Below are the code and all the weights of a small trained network. Each question names an input and a class and asks about switching units off, where a switched-off unit gives its printed mean instead of its output.

import numpy as np


def w(rows, s, z=0):
    codes = np.array(rows[::2]) - 128.0
    scale = np.full(codes.shape[1], s)
    scale[-1] = z or s
    return codes * scale


def norm(h):
    return h / np.sqrt((h * h).mean(-1, keepdims=True) + 1e-5)


def f(y):
    return y / 2 * (1 + np.tanh(0.7978845608 * (y + 0.044715 * y**3)))


def log_softmax(a):
    a = a - a.max(-1, keepdims=True)
    return a - np.log(np.exp(a).sum(-1, keepdims=True))


def net(x, mask):
    res = np.array(x, float).reshape(1, 5) / 4 @ E
    u = 0
    for l in range(2):
        y = f(norm(res) @ A[l][:, :-1].T + A[l][:, -1])
        res = res + np.where(mask[u : u + 9], y, B[l][:, -1]) @ B[l][:, :-1]
        u += 9
    return log_softmax(norm(res)[-1] @ U[:, :-1].T + U[:, -1])


A, B = {}, {}
E = w([
[174,179,57,127],'x0',
[154,163,238,55],'x1',
[221,59,35,173],'x2',
[156,183,107,150],'x3',
[92,176,150,253],'x4',
],0.0037)
A[0] = w([
[145,203,176,79,149],'0.n1',
[100,68,164,154,172],'0.n2',
[191,165,176,73,146],'0.n3',
[139,156,46,160,39],'0.n4',
[29,129,176,195,2],'0.n5',
[84,63,175,1,179],'0.n6',
[227,139,125,203,224],'0.n7',
[183,72,139,171,170],'0.n8',
[207,114,165,182,166],'0.n9',
],0.008,0.002)
B[0] = w([
[88,60,147,154,197],'0.n1',
[138,198,78,77,163],'0.n2',
[108,190,40,93,185],'0.n3',
[65,110,102,190,161],'0.n4',
[139,96,175,130,178],'0.n5',
[154,137,45,48,255],'0.n6',
[115,80,80,72,205],'0.n7',
[112,192,2,90,169],'0.n8',
[87,116,189,48,163],'0.n9',
],0.0053,0.0044)
A[1] = w([
[224,162,162,75,181],'1.n1',
[165,81,93,144,108],'1.n2',
[155,135,85,148,126],'1.n3',
[143,175,175,101,7],'1.n4',
[246,49,120,115,186],'1.n5',
[239,157,129,191,161],'1.n6',
[75,98,204,141,184],'1.n7',
[114,103,245,198,132],'1.n8',
[173,93,115,162,112],'1.n9',
],0.011,0.0018)
B[1] = w([
[72,83,138,72,195],'1.n1',
[17,125,149,254,191],'1.n2',
[141,15,152,145,182],'1.n3',
[144,171,122,192,150],'1.n4',
[120,223,237,103,215],'1.n5',
[58,82,182,190,111],'1.n6',
[134,209,75,125,226],'1.n7',
[131,172,183,121,255],'1.n8',
[146,190,127,223,133],'1.n9',
],0.0057,0.0035)
U = w([
[106,68,84,191,173],'0',
[170,105,175,151,35],'1',
[244,32,254,150,1],'2',
[108,210,216,148,112],'3',
[118,128,117,13,181],'4',
],0.016,0.008)

Each question gives the input, the list of numbers given to net, and the class t.
The units are the neurons (one row each of A and B). Each row of codes is followed by its name. A weight is (code - 128) times the scale printed after its matrix; where a second scale follows, it is the last column's (A, B and U).
mask holds one flag per neuron, layer by layer. A switched-off neuron (its flag False) gives its mean, the last column of its row in B, instead of its output. The means were averaged over made-up inputs and are rounded, as every weight is.
A unit's drop is (log p(t) with every unit on - log p(t) with that unit switched off) / (log p(t) with every unit on - log p(t) with every unit switched off).
The circuit of an input: a set's keep is (log p(t) with only the set's units on - log p(t) with every unit switched off) / (log p(t) with every unit on - log p(t) with every unit switched off). Starting from the 12 units with the biggest drops (on a tie, the unit counted first), units are removed one at a time, each time the one whose removal leaves the highest keep (on an exact tie, the one counted first), for as long as the keep stays at least 0.8.
circuit, biggest first: the units of the circuit, biggest drop first
k most important neurons: the k neurons with the biggest drops, biggest first
k most important neurons of layer l: the k neurons of layer l with the biggest drops, biggest first
drop of u: that unit's drop, to one decimal
input [-4,3,6,1,6], class 4: circuit, biggest first : [0.n9 0.n8]
input [3,2,6,-8,4], class 4: circuit, biggest first : [0.n7]
input [6,1,8,-3,-2], class 0: 2 most important neurons : [1.n2 0.n8]
input [7,-7,-4,-1,-8], class 0: 3 most important neurons of layer 1 : [1.n2 1.n8 1.n3]
input [4,1,6,3,-1], class 0: 3 most important neurons : [1.n2 0.n6 0.n4]
input [1,-6,-8,-2,0], class 3: 2 most important neurons of layer 1 : [1.n8 1.n1]
input [4,0,2,2,-2], class 0: 2 most important neurons : [0.n4 0.n6]
input [8,-8,-8,8,-6], class 0: 3 most important neurons of layer 0 : [0.n9 0.n4 0.n6]
input [4,-4,0,-1,-1], class 0: drop of 0.n2 : 0.0
input [-1,6,6,2,7], class 4: drop of 0.n9 : 1.3
